Rows, each with its class:
[ -1.1 -21.7  -3.2  17.0   0.1   6.7 -15.7  19.2  -9.8  -8.9 -14.1  10.1
   6.3  15.5  -7.6  -0.8   3.5] -> (20)
[  3.7   4.6  -5.7  -6.7  15.3   1.4   7.1 -13.1  30.6   1.8   3.2   7.1
   0.5  15.6  -5.1   0.7   2.6] -> (28)
[  1.2   1.5  -9.4   9.4  -0.5  16.1   2.7   7.9   0.2   2.7 -11.5  16.3
   3.8   9.6  -7.3  13.4 -10.0] -> (28)
[  6.4 -16.5   4.3  -1.0 -10.1   5.1   6.2  20.3  14.6  16.4  24.2 -66.1
  17.1 -36.3  -4.2   2.8  22.7] -> (31)
[ 11.8   0.1  -3.0  17.9  12.9 -12.5  -8.1 -24.0  21.0  -2.9  11.2   3.2
   5.6 -12.1  -3.2  -1.1   6.6] -> (31)
[-14.5 -17.3  -7.0 -21.0   3.3  -1.2 -10.0  10.8 -35.5 -12.1 -24.0 -14.8
  -8.3  31.0  -0.2 -23.8   5.9] -> (31)
[ -7.3   3.9  -1.7 -22.4  -9.6   5.7   8.5 -18.0  19.9 -30.6  -1.8 -10.5
  20.5 -11.1  -9.8  12.7  43.5] -> (28)
[  5.4  -5.7 -19.5 -14.4   9.0   3.8   1.3  -5.5  22.4  -4.5  -4.4  16.1
  11.9  12.4 -21.3  -2.2  14.7] -> (31)
[  5.0  23.9 -31.1 -23.2  40.3  12.0  11.8 -13.7  14.3  -3.3  -9.9  29.7
  11.9  26.0 -35.1  -3.7   8.3] -> (31)
[  5.2  -1.3  -7.2 -17.8 -13.9   7.8  17.3  22.5  16.5   6.9  -1.5  10.3
  22.2  -5.4 -24.4   6.5  25.2] -> (28)
[  3.4  -0.8   4.7  19.8   8.4 -11.6   1.0  -0.1  18.0  12.8  19.6  -4.1
   0.9  -4.4  -5.3  -0.3   5.3] -> (20)
[ -6.5   3.9 -10.7 -21.5  -2.2   7.0  -0.4 -38.1 -19.2 -35.0 -36.0  -1.2
  -1.7  22.7 -20.9   3.1   5.1] -> (28)
[-19.3  23.9   4.6 -30.3 -25.5  12.6  20.8  -3.1 -32.2   5.0  -5.8 -39.4
 -21.4   8.8   6.0  -0.9 -16.8] -> (20)
[ -0.6   2.5  -8.7 -22.8   1.0   3.1   9.7  11.0   5.0   0.0  -6.2   1.2
   8.9   8.0 -15.0  -7.4  17.2] -> (20)
[  2.0  13.0  -2.4  -4.1  11.6 -15.8  10.1 -36.0  36.7  -8.1  -6.5  -2.1
  12.2 -13.1  -7.9   5.4  19.4] -> (31)
[  4.0  -4.1  -4.5   8.5   7.5   2.1 -23.5   4.7 -16.8  -4.5 -24.9  27.0
  -3.9  76.6   2.3  -8.3 -22.4] -> (20)
[  2.8  -7.1  -9.2   4.2  -1.9  11.3 -14.4  24.3  -2.0   0.6 -18.6  18.9
   4.5  13.1 -11.1   3.4  -6.4] -> (31)
[-13.2 -10.5 -19.3 -55.6  28.5 -15.3  14.5 -15.3   3.9 -28.3 -13.0 -18.1
   8.8  21.3 -31.0 -20.3  42.1] -> (28)
[  1.6 -21.8   0.1 -13.1 -16.3  14.1   0.3  65.2  13.9  26.6  12.2  12.8
  15.3 -19.4 -16.2   6.8  23.7] -> (20)
[ 12.6   0.1  10.8  36.3  -4.7  13.2 -27.1   2.7  12.7  -5.4  -3.3  21.5
  12.7 -22.9  14.7  37.9 -18.0] -> (28)
[ 13.5  -9.6  -9.9  -3.7   9.5  -3.0  -8.0  16.7  -2.9   2.2 -32.7   7.6
  -5.8  16.5  -6.1 -10.6  -3.5] -> (31)

Rows, each with its class:
[ -1.3  -2.6 -13.7  15.3  -2.6  32.1  26.9  12.5  -0.9   6.4   7.8 -22.4
   9.0   7.3  15.6   5.5 -19.3] -> <76>
[ -6.9  -3.8  -4.7  25.4  25.3  14.4  14.0  30.6  -4.8  -0.3   3.8 -33.2
   2.1   8.8  14.2  -8.3   1.7] -> <82>
[ -9.0  34.3 -21.5  27.6  -4.8   4.2  37.3  20.9 -17.4   9.3  17.0 -22.4
  11.7   7.0  16.5  -8.5  -2.2] -> <76>
[-11.9 -22.0  -0.4   7.9  22.0   4.0  -9.1  -8.3  -5.5   0.7 -11.0  30.0
  -1.0  -4.1  -7.1  -3.6  14.8] -> <83>
[-13.5  -3.1 -16.9  40.9  12.8  42.6  28.0  25.1  -2.6   7.1   8.0 -29.8
   5.9   7.7  19.9  -2.0  -8.1] -> <76>
[ -7.4  21.2  10.1   3.3   2.6  -3.1   8.3  20.7  -3.9  -4.0  17.8 -30.1
  -4.1   9.6   6.9  -8.3  -2.9] -> <76>
[ -4.6   1.1  -0.8  29.1  22.8  11.1  17.3  42.8  -3.1  -3.8  13.0 -41.9
  -1.5  13.2  20.3  -5.3   4.7] -> <76>
[ -3.5   1.4 -37.2  18.9 -21.1  43.3  53.9  40.9   0.7   9.2  10.4 -50.6
  18.0   6.8  34.9   1.9 -30.3] -> <76>
[  2.7   4.6 -13.0   1.3   6.4  -0.2   3.0   1.9  -2.9  -1.4 -13.4   4.0
  -0.4  -1.8   6.7 -16.2   6.2] -> <76>
[ -1.0  10.9   3.3   9.3  16.9  -7.9   7.7  23.6  -3.7   0.5  11.2 -26.7
  -5.1   5.2   8.3 -12.9   9.5] -> <76>
